[[49,83,120,110,110,90,113,103,134,88,67,102,102,51,61,99],
[76,150,46,145,108,88,80,126,62,70,126,82,100,93,51,110],
[79,144,47,141,104,85,85,135,59,69,131,87,95,100,48,121],
[89,69,104,21,94,73,80,101,90,89,106,139,109,134,108,165]]
|
[[76,150,46,145,108,88,80,126,62,70,126,82,100,93,51,110],
[79,144,47,141,104,85,85,135,59,69,131,87,95,100,48,121],
[89,69,104,21,94,73,80,101,90,89,106,139,109,134,108,165],
[49,83,120,110,110,90,113,103,134,88,67,102,102,51,61,99]]

[[90,114,114,135,96,106,123,102,93],
[105,99,100,97,99,103,94,99,99],
[107,125,126,156,86,129,114,100,83],
[101,106,107,115,97,107,105,100,96],
[107,128,130,165,84,132,117,100,81],
[103,126,128,161,86,128,119,100,83],
[101,120,121,146,90,120,116,101,87]]
|
[[105,99,100,97,99,103,94,99,99],
[101,106,107,115,97,107,105,100,96],
[90,114,114,135,96,106,123,102,93],
[101,120,121,146,90,120,116,101,87],
[107,125,126,156,86,129,114,100,83],
[103,126,128,161,86,128,119,100,83],
[107,128,130,165,84,132,117,100,81]]

[[93,104,121,115,110,49,57,93,151,92,147,149,105],
[56,162,166,169,172,99,91,58,132,54,116,117,158],
[98,104,122,116,111,48,54,98,156,96,151,154,105],
[92,119,106,112,117,149,141,92,62,93,62,58,116],
[33,157,148,157,163,99,88,36,92,32,80,80,156],
[61,132,124,129,134,122,113,63,75,60,72,70,130]]
|
[[92,119,106,112,117,149,141,92,62,93,62,58,116],
[93,104,121,115,110,49,57,93,151,92,147,149,105],
[98,104,122,116,111,48,54,98,156,96,151,154,105],
[61,132,124,129,134,122,113,63,75,60,72,70,130],
[33,157,148,157,163,99,88,36,92,32,80,80,156],
[56,162,166,169,172,99,91,58,132,54,116,117,158]]

[[138,57,61,69,144,65,136,138],
[179,85,76,37,129,31,115,116],
[130,45,54,75,152,72,146,148],
[127,144,141,79,60,79,53,51],
[132,154,148,72,54,71,48,47],
[135,145,139,72,62,70,56,55]]
|
[[130,45,54,75,152,72,146,148],
[138,57,61,69,144,65,136,138],
[179,85,76,37,129,31,115,116],
[135,145,139,72,62,70,56,55],
[127,144,141,79,60,79,53,51],
[132,154,148,72,54,71,48,47]]

[[62,101,78,128,70,75,69,86,164,75,103,77,133],
[85,69,129,151,140,118,124,142,132,97,114,106,92],
[91,68,120,163,161,98,137,136,130,87,103,99,93],
[47,120,49,133,105,76,58,118,98,97,84,98,82]]
|
[[47,120,49,133,105,76,58,118,98,97,84,98,82],
[62,101,78,128,70,75,69,86,164,75,103,77,133],
[91,68,120,163,161,98,137,136,130,87,103,99,93],
[85,69,129,151,140,118,124,142,132,97,114,106,92]]

[[56,75,79,100,92,95,105],
[57,77,81,101,94,97,107],
[61,77,83,101,95,98,106],
[146,105,132,90,106,114,76],
[140,106,129,94,106,114,81],
[60,76,82,99,94,96,104],
[96,152,110,154,127,122,167],
[124,109,124,103,106,115,94],
[101,153,113,153,128,122,165],
[144,106,130,92,106,114,78]]
|
[[56,75,79,100,92,95,105],
[57,77,81,101,94,97,107],
[60,76,82,99,94,96,104],
[61,77,83,101,95,98,106],
[96,152,110,154,127,122,167],
[101,153,113,153,128,122,165],
[124,109,124,103,106,115,94],
[140,106,129,94,106,114,81],
[144,106,130,92,106,114,78],
[146,105,132,90,106,114,76]]

[[120,115,69,141,118,115,132,68,56,134,61],
[131,134,122,134,149,141,77,122,84,133,67],
[149,154,103,144,162,161,96,103,72,139,59],
[123,119,27,116,101,112,174,27,62,105,90],
[79,85,151,64,89,89,48,152,148,75,130],
[61,65,141,39,63,64,58,141,161,50,156],
[131,131,97,162,146,138,104,97,55,160,39],
[56,57,121,27,47,51,78,122,160,35,170]]
|
[[123,119,27,116,101,112,174,27,62,105,90],
[120,115,69,141,118,115,132,68,56,134,61],
[131,131,97,162,146,138,104,97,55,160,39],
[149,154,103,144,162,161,96,103,72,139,59],
[56,57,121,27,47,51,78,122,160,35,170],
[131,134,122,134,149,141,77,122,84,133,67],
[61,65,141,39,63,64,58,141,161,50,156],
[79,85,151,64,89,89,48,152,148,75,130]]

[[116,103,108,75,91,101,86,136],
[94,152,97,129,157,114,107,139],
[96,153,96,125,156,115,101,145],
[94,152,99,132,158,115,111,137]]
|
[[96,153,96,125,156,115,101,145],
[94,152,97,129,157,114,107,139],
[94,152,99,132,158,115,111,137],
[116,103,108,75,91,101,86,136]]
---
[[156,108,70,69],
[116,123,132,158]]
|
[156,123]

[[157,162],
[72,76]]
|
[157,76]

[[38,77],
[71,60],
[79,107],
[79,108],
[58,61]]
|
[38,60]

[[38,65,79],
[172,138,120],
[26,78,98]]
|
[38,138,98]

[[92,100],
[86,99],
[162,42]]
|
[92,99]

[[123,79],
[84,39],
[102,105],
[33,166],
[69,49]]
|
[123,39]

[[107,107,91,100,20],
[86,102,42,115,42],
[92,94,118,74,111]]
|
[107,102,118]

[[109,125,140],
[39,63,112],
[161,68,118]]
|
[109,63,118]

[[41,135,115,77,96],
[155,177,78,71,75]]
|
[41,177]
